Below are the code and all the weights of a small trained network. Each question names an input and a class and asks about switching units off, where a switched-off unit gives its printed mean instead of its output.

import numpy as np


def w(rows, s, z=0):
    codes = np.array(rows[::2]) - 128.0
    scale = np.full(codes.shape[1], s)
    scale[-1] = z or s
    return codes * scale


def f(y):
    return y / 2 * (1 + np.tanh(0.7978845608 * (y + 0.044715 * y**3)))


def log_softmax(a):
    a = a - a.max(-1, keepdims=True)
    return a - np.log(np.exp(a).sum(-1, keepdims=True))


def net(x, mask):
    res = np.array(x, float).reshape(1, 7) / 4 @ E
    y = f(res @ A[0][:, :-1].T + A[0][:, -1])
    res = res + np.where(mask, y, B[0][:, -1]) @ B[0][:, :-1]
    return log_softmax(res[-1] @ U[:, :-1].T + U[:, -1])


A, B = {}, {}
E = w([
[123,112,128,115,116],'x0',
[132,123,133,132,130],'x1',
[58,161,165,197,69],'x2',
[129,131,120,128,124],'x3',
[131,119,134,134,127],'x4',
[67,130,156,105,241],'x5',
[103,42,8,177,153],'x6',
],0.011)
A[0] = w([
[182,164,212,93,31,212],'n0',
[186,83,55,161,168,155],'n1',
[101,125,120,99,136,254],'n2',
[95,112,75,206,55,211],'n3',
[167,135,196,61,197,114],'n4',
[139,112,106,215,104,87],'n5',
[160,145,87,209,131,95],'n6',
[246,128,153,65,154,124],'n7',
[154,176,134,191,43,73],'n8',
[124,101,27,136,171,182],'n9',
[138,168,175,146,68,145],'n10',
[239,126,74,79,87,111],'n11',
[170,203,120,115,174,91],'n12',
[78,86,64,135,152,135],'n13',
],0.011,0.0056)
B[0] = w([
[137,184,174,140,218,252],'n0',
[116,94,143,169,165,199],'n1',
[173,146,195,187,129,167],'n2',
[147,102,43,142,143,217],'n3',
[75,133,235,54,65,193],'n4',
[31,133,51,79,82,161],'n5',
[102,108,69,115,107,151],'n6',
[41,119,172,124,103,198],'n7',
[121,126,83,26,170,194],'n8',
[151,80,83,121,195,206],'n9',
[208,156,115,102,209,194],'n10',
[91,209,138,255,100,198],'n11',
[94,169,140,71,102,149],'n12',
[123,108,57,145,180,179],'n13',
],0.0089,0.014)
U = w([
[127,228,202,190,109,250],'0',
[198,118,117,66,247,127],'1',
[79,86,78,218,104,195],'2',
[72,89,2,54,8,3],'3',
[84,129,185,2,41,63],'4',
],0.0073,0.0038)

Each question gives the input, the list of numbers given to net, and the class t.
The units are the neurons (one row each of A and B). Each row of codes is followed by its name. A weight is (code - 128) times the scale printed after its matrix; where a second scale follows, it is the last column's (A, B and U).
mask holds one flag per neuron, in row order. A switched-off neuron (its flag False) gives its mean, the last column of its row in B, instead of its output. The means were averaged over made-up inputs and are rounded, as every weight is.
A unit's drop is (log p(t) with every unit on - log p(t) with that unit switched off) / (log p(t) with every unit on - log p(t) with every unit switched off).
The circuit of an input: a set's keep is (log p(t) with only the set's units on - log p(t) with every unit switched off) / (log p(t) with every unit on - log p(t) with every unit switched off). Starting from the 12 units with the biggest drops (on a tie, the unit counted first), units are removed one at a time, each time the one whose removal leaves the highest keep (on an exact tie, the one counted first), for as long as the keep stays at least 0.8.
circuit, biggest first: the units of the circuit, biggest drop first
top k neurons: the k neurons with the biggest drops, biggest first
drop of u: that unit's drop, to one decimal
input [5,-5,-6,4,2,-1,1], class 2: circuit, biggest first -> n0, n11
input [2,-6,5,-4,-5,-6,0], class 1: circuit, biggest first -> n10, n8
input [1,4,3,1,4,-3,-1], class 1: circuit, biggest first -> n11, n7
input [7,1,3,-3,-3,-8,-4], class 1: circuit, biggest first -> n8, n10
input [-1,6,-6,7,4,2,-8], class 4: circuit, biggest first -> n4
input [-2,-5,1,8,5,8,-1], class 0: circuit, biggest first -> n8, n9
input [-4,-8,2,2,3,-5,-6], class 1: circuit, biggest first -> n8, n10
input [-1,8,-5,1,1,-7,5], class 2: top 2 neurons -> n11, n1
input [-7,-5,-6,-6,8,0,3], class 2: top 3 neurons -> n0, n10, n8
input [3,-5,1,-4,-6,-8,0], class 1: top 3 neurons -> n8, n0, n10
input [2,-6,1,-3,-1,-7,-3], class 1: top 2 neurons -> n8, n10
input [5,-2,-5,3,-2,-5,-7], class 0: top 2 neurons -> n11, n0
input [-8,4,2,2,0,-3,8], class 3: top 4 neurons -> n5, n0, n6, n11
input [-2,6,3,6,-3,-4,8], class 3: circuit, biggest first -> n5
input [-1,0,1,5,-3,0,6], class 3: top 2 neurons -> n0, n11
input [-6,1,1,4,6,-8,1], class 3: top 2 neurons -> n5, n8
input [6,2,-4,-2,-5,0,3], class 2: top 3 neurons -> n0, n10, n8
input [0,5,1,3,-6,-7,1], class 3: top 3 neurons -> n8, n5, n3
input [-2,4,-8,7,-1,-2,-2], class 0: drop of n11 -> 0.3
input [-1,5,-5,-6,5,-8,-1], class 0: circuit, biggest first -> n11
input [5,7,6,-4,-3,-2,-6], class 1: drop of n8 -> 0.1
